Here is a tiny trained network, its code and every weight. The questions are about switching its units off for an input and a class, where a switched-off unit gives its printed mean instead of its output.

import numpy as np


def w(rows, s, z=0):
    codes = np.array(rows[::2]) - 128.0
    scale = np.full(codes.shape[1], s)
    scale[-1] = z or s
    return codes * scale


def f(y):
    return np.maximum(y, 0)


def log_softmax(a):
    a = a - a.max(-1, keepdims=True)
    return a - np.log(np.exp(a).sum(-1, keepdims=True))


def net(x, mask):
    res = np.array(x, float).reshape(1, 2) / 4 @ E
    y = f(res @ A[0][:, :-1].T + A[0][:, -1])
    res = res + np.where(mask, y, B[0][:, -1]) @ B[0][:, :-1]
    return log_softmax(res[-1] @ U[:, :-1].T + U[:, -1])


A, B = {}, {}
E = w([
[133,167,66,158,159,113,206,17,56,194],'x0',
[11,122,123,65,154,69,214,132,154,124],'x1',
],0.013)
A[0] = w([
[71,150,69,108,105,101,188,107,114,60,186],'n1',
[173,193,60,146,99,157,255,29,24,221,95],'n2',
[248,122,142,182,140,145,23,131,88,159,132],'n3',
[253,110,81,187,121,127,91,136,152,113,118],'n4',
[24,128,102,78,184,85,219,187,150,101,94],'n5',
[175,101,148,169,168,157,50,100,102,103,84],'n6',
[234,125,92,138,91,187,50,126,61,161,81],'n7',
[161,72,89,48,151,131,169,145,50,107,106],'n8',
[121,153,184,83,80,139,85,188,154,124,95],'n9',
[33,56,150,89,98,49,209,150,175,163,114],'n10',
[149,106,124,157,130,84,128,22,75,188,88],'n11',
[115,106,191,123,83,184,58,241,224,76,118],'n12',
[159,101,187,85,87,110,125,198,166,150,121],'n13',
[201,135,91,134,127,99,203,92,83,156,169],'n14',
[134,153,142,143,138,119,118,133,125,123,255],'n15',
[147,125,118,88,138,93,54,239,168,75,118],'n16',
],0.0063,0.011)
B[0] = w([
[164,132,134,76,129,187,128,114,116,133,203],'n1',
[89,120,111,163,204,79,89,142,139,64,246],'n2',
[139,190,169,82,86,160,168,113,102,117,239],'n3',
[117,141,188,79,122,143,172,112,154,107,203],'n4',
[156,208,194,128,102,140,149,104,131,103,207],'n5',
[104,189,134,139,151,113,164,106,119,161,173],'n6',
[110,218,171,115,120,129,155,113,154,121,207],'n7',
[126,147,136,160,130,149,112,149,154,124,138],'n8',
[127,120,141,158,159,92,89,112,124,113,175],'n9',
[148,197,180,127,108,165,139,107,114,129,208],'n10',
[99,121,141,137,184,108,119,128,142,101,181],'n11',
[103,109,97,138,225,112,128,109,112,91,247],'n12',
[134,107,108,130,186,107,129,113,143,124,180],'n13',
[151,72,141,108,187,137,103,139,131,108,206],'n14',
[165,8,105,51,102,253,77,163,97,194,237],'n15',
[126,121,109,151,194,115,109,101,105,118,207],'n16',
],0.015,0.013)
U = w([
[72,90,108,169,238,93,77,102,129,76,116],'0',
[120,218,185,113,121,158,166,90,138,135,126],'1',
[154,1,95,78,123,215,78,137,95,203,254],'2',
[112,105,95,150,102,132,132,129,167,189,70],'3',
[98,98,108,174,87,64,103,112,91,153,83],'4',
],0.011,0.0056)

Each question gives the input, the list of numbers given to net, and the class t.
The units are the neurons (one row each of A and B). Each row of codes is followed by its name. A weight is (code - 128) times the scale printed after its matrix; where a second scale follows, it is the last column's (A, B and U).
mask holds one flag per neuron, in row order. A switched-off neuron (its flag False) gives its mean, the last column of its row in B, instead of its output. The means were averaged over made-up inputs and are rounded, as every weight is.
A unit's drop is (log p(t) with every unit on - log p(t) with that unit switched off) / (log p(t) with every unit on - log p(t) with every unit switched off).
most important unit: the unit with the biggest drop
k most important neurons: the k neurons with the biggest drops, biggest first
drop of u: that unit's drop, to one decimal
input [3,-1], class 2: most important unit	n12
input [-4,-6], class 1: 2 most important neurons	[n3 n2]
input [-2,-3], class 2: 2 most important neurons	[n5 n2]
input [6,-6], class 0: 2 most important neurons	[n2 n14]
input [0,4], class 1: 2 most important neurons	[n5 n10]
input [1,3], class 2: 2 most important neurons	[n7 n3]
input [-7,-8], class 1: 4 most important neurons	[n3 n7 n2 n4]
input [0,-3], class 2: 2 most important neurons	[n5 n10]
input [-5,6], class 1: 2 most important neurons	[n5 n10]
input [8,-8], class 0: 3 most important neurons	[n2 n14 n11]
input [-6,8], class 1: 3 most important neurons	[n5 n10 n2]
input [-5,8], class 1: 2 most important neurons	[n5 n10]
input [8,4], class 0: drop of n2	0.4
input [2,-3], class 2: drop of n2	0.0
input [7,-4], class 0: drop of n2	0.7
input [3,1], class 2: most important unit	n12
